Below are the code and all the weights of a small trained network. Each question names an input and a class and asks about switching units off, where a switched-off unit gives its printed mean instead of its output.

import numpy as np


def w(rows, s, z=0):
    codes = np.array(rows[::2]) - 128.0
    scale = np.full(codes.shape[1], s)
    scale[-1] = z or s
    return codes * scale


def f(y):
    return np.maximum(y, 0)


def log_softmax(a):
    a = a - a.max(-1, keepdims=True)
    return a - np.log(np.exp(a).sum(-1, keepdims=True))


def net(x, mask):
    res = np.array(x, float).reshape(1, 3) / 4 @ E
    y = f(res @ A[0][:, :-1].T + A[0][:, -1])
    res = res + np.where(mask, y, B[0][:, -1]) @ B[0][:, :-1]
    return log_softmax(res[-1] @ U[:, :-1].T + U[:, -1])


A, B = {}, {}
E = w([
[97,162,176,254,15,210],'x0',
[215,78,12,219,99,140],'x1',
[8,125,26,40,150,90],'x2',
],0.0067)
A[0] = w([
[121,116,144,40,183,99,118],'neuron 0',
[61,129,99,124,111,116,110],'neuron 1',
[130,148,152,136,144,141,48],'neuron 2',
[118,112,89,113,135,133,91],'neuron 3',
[90,126,103,114,120,134,76],'neuron 4',
[94,136,252,65,151,112,119],'neuron 5',
[29,119,162,122,108,136,129],'neuron 6',
[121,135,81,127,119,112,98],'neuron 7',
[128,118,206,105,126,127,84],'neuron 8',
[172,126,138,167,117,135,146],'neuron 9',
[32,154,156,123,109,136,137],'neuron 10',
[135,129,133,71,153,117,114],'neuron 11',
[130,142,173,83,160,122,164],'neuron 12',
[130,106,152,125,95,104,1],'neuron 13',
[103,139,150,165,91,121,35],'neuron 14',
[157,123,172,195,106,140,132],'neuron 15',
[130,140,239,193,93,149,172],'neuron 16',
],0.022,0.0061)
B[0] = w([
[172,77,99,58,65,152,206],'neuron 0',
[129,183,173,80,69,134,168],'neuron 1',
[116,123,112,144,65,192,139],'neuron 2',
[80,101,137,164,121,134,153],'neuron 3',
[134,185,134,68,114,123,150],'neuron 4',
[65,99,210,111,171,254,219],'neuron 5',
[156,113,71,166,138,56,184],'neuron 6',
[97,97,150,134,188,129,153],'neuron 7',
[108,186,116,118,140,195,170],'neuron 8',
[176,131,117,181,157,127,184],'neuron 9',
[171,133,78,163,111,29,189],'neuron 10',
[143,72,134,102,98,119,170],'neuron 11',
[146,87,145,57,125,192,178],'neuron 12',
[80,129,52,110,146,210,129],'neuron 13',
[158,96,111,130,172,139,160],'neuron 14',
[182,165,138,18,81,180,212],'neuron 15',
[97,163,185,126,151,197,253],'neuron 16',
],0.033,0.02)
U = w([
[46,168,255,72,174,234,213],'0',
[103,199,80,131,115,3,15],'1',
[132,43,115,28,114,127,133],'2',
[104,6,19,211,241,54,2],'3',
[212,178,82,111,136,69,133],'4',
],0.0069,0.0028)

Each question gives the input, the list of numbers given to net, and the class t.
The units are the neurons (one row each of A and B). Each row of codes is followed by its name. A weight is (code - 128) times the scale printed after its matrix; where a second scale follows, it is the last column's (A, B and U).
mask holds one flag per neuron, in row order. A switched-off neuron (its flag False) gives its mean, the last column of its row in B, instead of its output. The means were averaged over made-up inputs and are rounded, as every weight is.
A unit's drop is (log p(t) with every unit on - log p(t) with that unit switched off) / (log p(t) with every unit on - log p(t) with every unit switched off).
The circuit of an input: a set's keep is (log p(t) with only the set's units on - log p(t) with every unit switched off) / (log p(t) with every unit on - log p(t) with every unit switched off). Starting from the 12 units with the biggest drops (on a tie, the unit counted first), units are removed one at a time, each time the one whose removal leaves the highest keep (on an exact tie, the one counted first), for as long as the keep stays at least 0.8.
units of the circuit, in order: the units of the circuit, biggest drop first
k most important neurons: the k neurons with the biggest drops, biggest first
drop when u is switched off: that unit's drop, to one decimal
input [-2,-7,2], class 2: 2 most important neurons : (neuron 0; neuron 16)
input [-6,-6,5], class 2: units of the circuit, in order : (neuron 0)
input [-1,8,-5], class 4: 3 most important neurons : (neuron 5; neuron 16; neuron 9)
input [5,-8,7], class 2: 2 most important neurons : (neuron 5; neuron 10)
input [-5,5,5], class 2: 2 most important neurons : (neuron 16; neuron 5)
input [-8,8,-4], class 3: 3 most important neurons : (neuron 15; neuron 16; neuron 5)
input [8,-5,4], class 4: 2 most important neurons : (neuron 10; neuron 6)
input [0,4,1], class 3: drop when neuron 16 is switched off : 0.4
input [-3,6,-6], class 4: drop when neuron 5 is switched off : 0.8
input [-5,5,-5], class 4: drop when neuron 5 is switched off : 0.6
